Below is a small trained network, with its code and all its weights. Each question gives an input and a class and asks what happens when units are switched off, that is, made to give their printed mean instead of their output.

import numpy as np


def w(rows, s, z=0):
    codes = np.array(rows[::2]) - 128.0
    scale = np.full(codes.shape[1], s)
    scale[-1] = z or s
    return codes * scale


def f(y):
    return y / 2 * (1 + np.tanh(0.7978845608 * (y + 0.044715 * y**3)))


def log_softmax(a):
    a = a - a.max(-1, keepdims=True)
    return a - np.log(np.exp(a).sum(-1, keepdims=True))


def net(x, mask):
    res = np.array(x, float).reshape(1, 5) / 4 @ E
    y = f(res @ A[0][:, :-1].T + A[0][:, -1])
    res = res + np.where(mask, y, B[0][:, -1]) @ B[0][:, :-1]
    return log_softmax(res[-1] @ U[:, :-1].T + U[:, -1])


A, B = {}, {}
E = w([
[128,128,129],'x0',
[215,2,95],'x1',
[127,128,130],'x2',
[34,114,22],'x3',
[51,69,225],'x4',
],0.0096)
A[0] = w([
[92,199,146,207],'neuron 1',
[85,68,41,151],'neuron 2',
[63,156,76,96],'neuron 3',
[64,119,207,154],'neuron 4',
[96,230,136,245],'neuron 5',
[46,58,147,142],'neuron 6',
[174,57,94,208],'neuron 7',
[4,19,158,151],'neuron 8',
[228,206,143,131],'neuron 9',
[180,131,49,152],'neuron 10',
[122,121,186,118],'neuron 11',
[74,238,157,255],'neuron 12',
[95,182,28,52],'neuron 13',
[229,59,155,163],'neuron 14',
[136,110,59,127],'neuron 15',
[112,87,238,134],'neuron 16',
[98,197,125,211],'neuron 17',
[165,49,86,197],'neuron 18',
[167,105,229,135],'neuron 19',
[82,154,160,147],'neuron 20',
],0.012,0.0076)
B[0] = w([
[130,225,108,203],'neuron 1',
[66,85,143,189],'neuron 2',
[109,123,56,171],'neuron 3',
[181,214,201,197],'neuron 4',
[137,233,51,232],'neuron 5',
[197,77,90,192],'neuron 6',
[100,14,174,204],'neuron 7',
[221,90,67,232],'neuron 8',
[133,105,51,198],'neuron 9',
[78,86,150,183],'neuron 10',
[153,137,168,153],'neuron 11',
[127,254,100,250],'neuron 12',
[71,124,100,173],'neuron 13',
[174,47,94,219],'neuron 14',
[31,120,157,158],'neuron 15',
[204,168,180,198],'neuron 16',
[148,189,97,199],'neuron 17',
[113,51,210,203],'neuron 18',
[200,150,129,195],'neuron 19',
[130,180,148,168],'neuron 20',
],0.0086,0.014)
U = w([
[182,187,51,245],'0',
[152,42,121,254],'1',
[170,223,215,53],'2',
[215,73,172,13],'3',
[28,186,52,52],'4',
[1,56,180,55],'5',
],0.0084,0.0095)

Each question gives the input, the list of numbers given to net, and the class t.
The units are the neurons (one row each of A and B). Each row of codes is followed by its name. A weight is (code - 128) times the scale printed after its matrix; where a second scale follows, it is the last column's (A, B and U).
mask holds one flag per neuron, in row order. A switched-off neuron (its flag False) gives its mean, the last column of its row in B, instead of its output. The means were averaged over made-up inputs and are rounded, as every weight is.
A unit's drop is (log p(t) with every unit on - log p(t) with that unit switched off) / (log p(t) with every unit on - log p(t) with every unit switched off).
The circuit of an input: a set's keep is (log p(t) with only the set's units on - log p(t) with every unit switched off) / (log p(t) with every unit on - log p(t) with every unit switched off). Starting from the 12 units with the biggest drops (on a tie, the unit counted first), units are removed one at a time, each time the one whose removal leaves the highest keep (on an exact tie, the one counted first), for as long as the keep stays at least 0.8.
units of the circuit, in order: the units of the circuit, biggest drop first
most important unit: the unit with the biggest drop
top k neurons: the k neurons with the biggest drops, biggest first
drop of u: that unit's drop, to one decimal
input [-6,6,-1,-2,3], class 3: units of the circuit, in order => [neuron 16; neuron 18]
input [-7,-6,2,-4,1], class 2: units of the circuit, in order => [neuron 8; neuron 4]
input [3,1,7,-3,3], class 3: top 3 neurons => [neuron 12; neuron 5; neuron 1]
input [3,0,-1,-2,8], class 2: units of the circuit, in order => [neuron 4]
input [-2,-1,2,-1,5], class 2: units of the circuit, in order => [neuron 4; neuron 9]
input [-2,-2,-3,0,7], class 2: top 2 neurons => [neuron 4; neuron 16]
input [2,1,-3,-8,3], class 3: top 3 neurons => [neuron 14; neuron 12; neuron 5]
input [2,1,4,-4,2], class 3: top 2 neurons => [neuron 12; neuron 5]
input [0,6,-1,-5,4], class 3: top 2 neurons => [neuron 16; neuron 19]
input [4,-5,-1,0,2], class 2: top 3 neurons => [neuron 9; neuron 4; neuron 14]
input [-7,4,-4,6,1], class 1: top 2 neurons => [neuron 8; neuron 6]
input [-6,0,5,-1,8], class 2: top 4 neurons => [neuron 4; neuron 16; neuron 14; neuron 7]
input [6,-6,0,-1,4], class 2: top 3 neurons => [neuron 4; neuron 9; neuron 14]
input [-5,1,5,-6,-5], class 1: most important unit => neuron 12
input [7,2,4,-8,6], class 3: top 2 neurons => [neuron 14; neuron 12]
input [-8,3,4,-2,0], class 1: drop of neuron 16 => 0.0
input [-5,0,0,-5,1], class 2: drop of neuron 16 => 0.3
input [7,3,-3,7,7], class 1: drop of neuron 8 => 0.1
